Look-ups in named tables: a row name and a column name give one cell, copied from the table.

Table zazit
	romizav	rav	tovon	dup
dar	159	160	127	165
foradek	79	77	234	55
tudo	166	166	119	174
kesofi	132	132	154	137
gugiduk	165	166	118	174
zer	206	206	68	225
mos	168	168	116	176
dov	140	139	143	148
sen	121	120	174	116
tofuv	193	195	77	216

dov, dup -> 148
dov, rav -> 139
foradek, dup -> 55
tudo, dup -> 174
tofuv, romizav -> 193
dar, dup -> 165
mos, romizav -> 168
dov, romizav -> 140
foradek, rav -> 77
kesofi, dup -> 137
gugiduk, tovon -> 118
sen, dup -> 116
tudo, tovon -> 119
tudo, rav -> 166
kesofi, tovon -> 154
foradek, romizav -> 79
zer, dup -> 225
mos, rav -> 168
kesofi, romizav -> 132
Which row has the largest tovon? foradek

mugonab:
|  | gerove | ris | gapug | zil |
|---|---|---|---|---|
| lilos | 0.3 | -0.3 | -0.3 | -0.3 |
| sal | 0.3 | -0.2 | -0.2 | -0.2 |
| lek | 0.4 | -0.5 | -0.5 | -0.6 |
| saro | 0.1 | 0.3 | 0.3 | 0.3 |
| sofaku | 0.1 | 0.2 | 0.2 | 0.2 |
| bifu | 0.3 | -0.5 | -0.5 | -0.5 |
| mutobu | 0.0 | 0.4 | 0.4 | 0.4 |
| vab | 0.1 | 0.2 | 0.2 | 0.2 |
| fivuv | -0.1 | 0.5 | 0.5 | 0.6 |
| dusiba | 0.4 | -0.5 | -0.5 | -0.6 |
| tev | -0.2 | 0.6 | 0.7 | 0.7 |
| miri | 0.2 | 0.0 | 0.0 | 0.0 |

gapug of lilos = -0.3
zil of mutobu = 0.4
gapug of lek = -0.5
zil of fivuv = 0.6
gapug of saro = 0.3
ris of lek = -0.5
gapug of bifu = -0.5
gerove of mutobu = 0.0
gapug of fivuv = 0.5
ris of dusiba = -0.5
gerove of sal = 0.3
gapug of tev = 0.7
ris of bifu = -0.5
zil of miri = 0.0
gapug of vab = 0.2
ris of vab = 0.2
ris of sal = -0.2
zil of sofaku = 0.2
ris of lilos = -0.3
Row with the largest gapug: tev

vemufi.csv
,melomet,mar
nav,161,114
nosegod,120,88
rutu,78,137
fepekap,25,138
funusiz,20,118
vam,175,107
topen,134,28
zuvu,197,138
soz,59,158
tata,25,142
neres,70,77

mar of nosegod: 88
melomet of funusiz: 20
melomet of vam: 175
melomet of nav: 161
mar of neres: 77
melomet of fepekap: 25
melomet of tata: 25
melomet of rutu: 78
mar of nav: 114
melomet of topen: 134
melomet of neres: 70
melomet of soz: 59
Row with the largest mar: soz

peza.csv
,gifaro,veg,pep,fev,komifu,tem,kevim,puneg,tufo
fom,796,431,407,443,460,305,423,448,275
rok,358,469,200,39,291,606,312,455,338
nelafaf,287,433,217,142,415,484,365,371,407
zot,481,395,402,325,657,767,350,403,166
natinil,424,351,421,579,298,513,448,501,278
gam,711,415,464,308,387,539,461,384,570
pesagif,421,457,348,595,316,557,346,552,466
lar,371,403,457,453,474,638,445,415,322

puneg of gam is 384
pep of natinil is 421
veg of rok is 469
kevim of nelafaf is 365
kevim of zot is 350
komifu of fom is 460
tem of pesagif is 557
puneg of lar is 415
tem of lar is 638
veg of lar is 403

Table sekik
         mateli  duzede  tolefi
niva       1140     831     -43
reb        2559   -8252    4863
fefugis     218    2049   -1439
ruku       4701    2049    2049
pifone     -749    7586   -5037
motuzu     3242    7082    3823
sogus      4118   -1426    7125
tafeta      528    2049    -427

What is the mateli of fefugis in sekik? 218
What is the duzede of pifone in sekik? 7586
What is the duzede of ruku in sekik? 2049
What is the mateli of motuzu in sekik? 3242
What is the tolefi of ruku in sekik? 2049
What is the mateli of sogus in sekik? 4118
What is the duzede of motuzu in sekik? 7082
Row with the largest mateli: ruku

nunar.tsv
	ges	fazuri	bozik	mav	nup	fateb	dipogu	ziguk	sibuvi	baz
bufog	47	45	74	40	15	39	40	63	94	86
ran	56	71	77	31	24	32	40	63	89	71
gukiv	38	56	82	36	16	37	32	58	86	73

mav of ran: 31
baz of bufog: 86
fateb of gukiv: 37
nup of gukiv: 16
ges of ran: 56
sibuvi of gukiv: 86
mav of bufog: 40
dipogu of bufog: 40
bozik of bufog: 74
ges of bufog: 47
bozik of ran: 77
dipogu of gukiv: 32
bozik of gukiv: 82
sibuvi of bufog: 94
mav of gukiv: 36

dek:
,pugen,koluro,tidiri,bavupa,fivemup,lezes,fepu,nosa,rin
fudag,0.5,-0.1,-0.3,0.3,0.2,0.1,0.1,-0.3,-0.1
dup,0.0,-0.3,0.2,0.2,-0.1,0.3,0.3,0.6,-0.1
riz,0.0,-0.1,-0.2,0.2,-0.1,-0.3,-0.3,0.0,0.5
foma,0.5,-0.3,-0.2,0.2,-0.1,0.0,0.1,-0.3,0.0
kizakit,0.5,-0.4,-0.1,0.2,-0.2,0.1,0.1,-0.2,0.2
zil,-0.1,0.1,0.0,0.2,0.1,0.0,0.3,-0.5,-0.3
nedude,-0.2,0.3,-0.4,-0.2,-0.1,0.3,0.1,0.4,0.0
tif,0.2,0.2,-0.3,-0.1,0.2,0.3,0.5,0.4,0.3
sakun,0.4,-0.2,0.4,0.1,-0.4,0.2,0.1,0.1,-0.1
mumigel,0.3,-0.1,-0.2,0.2,0.5,0.0,0.0,-0.3,-0.2
lafer,0.1,0.0,-0.2,-0.1,0.1,0.4,0.5,0.4,0.2

mumigel, nosa => -0.3
fudag, fivemup => 0.2
nedude, bavupa => -0.2
sakun, lezes => 0.2
zil, tidiri => 0.0
dup, lezes => 0.3
fudag, lezes => 0.1
kizakit, fivemup => -0.2
riz, tidiri => -0.2
riz, fivemup => -0.1
fudag, rin => -0.1
tif, tidiri => -0.3
sakun, koluro => -0.2
dup, tidiri => 0.2
kizakit, tidiri => -0.1
foma, bavupa => 0.2
dup, fepu => 0.3

zuv:
|  | libuk | boga | leroke |
|---|---|---|---|
| dun | 200 | 98 | 162 |
| saz | 28 | 144 | 150 |
| bif | 142 | 141 | 141 |
| bim | 232 | 52 | 189 |
| molumo | 78 | 150 | 141 |
| zigumo | 111 | 147 | 139 |

saz, boga: 144
bim, leroke: 189
molumo, leroke: 141
saz, libuk: 28
saz, leroke: 150
zigumo, boga: 147
bif, libuk: 142
molumo, libuk: 78
bif, leroke: 141
bif, boga: 141
dun, leroke: 162
zigumo, libuk: 111

sezip
columns: pufup, rulino, padenon, kefes, rar, lusap, pul, kadat, luvofe, badad
togugad: [41511, 57985, 38009, 34514, 45278, 52661, 50239, 43963, 50783, 37789]
mekavo: [28874, 63210, 34120, 60887, 37103, 33532, 73544, 44553, 75002, 51981]
zuk: [56831, 25682, 50171, 56979, 59992, 38044, 47855, 47319, 54447, 53273]
nutoped: [47867, 31669, 45767, 49100, 28943, 41241, 48317, 44780, 56352, 53366]
mapenu: [50566, 27000, 48230, 49301, 27057, 53406, 44006, 49071, 49506, 44864]
mapuzis: [35854, 65345, 36348, 49054, 54049, 24329, 63705, 38694, 67008, 61614]

pufup of nutoped is 47867
pul of mapenu is 44006
kadat of nutoped is 44780
rar of nutoped is 28943
rulino of mekavo is 63210
badad of mekavo is 51981
badad of togugad is 37789
rar of mapenu is 27057
rulino of mapuzis is 65345
lusap of mapenu is 53406
lusap of togugad is 52661
padenon of mapenu is 48230
kefes of mekavo is 60887
badad of mapenu is 44864
rar of mekavo is 37103
padenon of mapuzis is 36348
pufup of zuk is 56831
kadat of mekavo is 44553
Which row has the largest kefes? mekavo

biru
        pibuk  ruget  vegos   zul   sil  bafup  kipa  gozut  vabov
badaza   0.92   0.55   0.59  0.19  0.83   0.40  0.48   0.55   0.32
seki     0.89   0.58   0.59  0.23  0.83   0.42  0.50   0.54   0.35
kuf      0.65   0.65   0.66  0.65  0.63   0.66  0.67   0.65   0.65

badaza, vegos: 0.59
kuf, sil: 0.63
seki, vegos: 0.59
kuf, kipa: 0.67
seki, gozut: 0.54
badaza, kipa: 0.48
badaza, sil: 0.83
seki, kipa: 0.50
seki, pibuk: 0.89

Table padi
|  | sogobu | batone | vak | vom | lerutig | kebemu | biti | lim | punibas | poz |
|---|---|---|---|---|---|---|---|---|---|---|
| garupe | 8844 | 2180 | 2194 | 8862 | 2182 | 2177 | 8852 | 8846 | 8881 | 8824 |
| bez | 5986 | 5110 | 5112 | 5988 | 5111 | 5110 | 5987 | 5986 | 5990 | 5983 |
| nur | 2308 | 8881 | 8867 | 2289 | 8879 | 8884 | 2299 | 2305 | 2270 | 2327 |
| laramer | 5602 | 5504 | 5504 | 5602 | 5504 | 5504 | 5602 | 5603 | 5602 | 5602 |
| tede | 4645 | 6485 | 6481 | 4639 | 6485 | 6486 | 4642 | 4644 | 4634 | 4650 |

biti of tede: 4642
lerutig of laramer: 5504
poz of garupe: 8824
vak of garupe: 2194
vak of nur: 8867
lim of laramer: 5603
punibas of laramer: 5602
lim of bez: 5986
batone of laramer: 5504

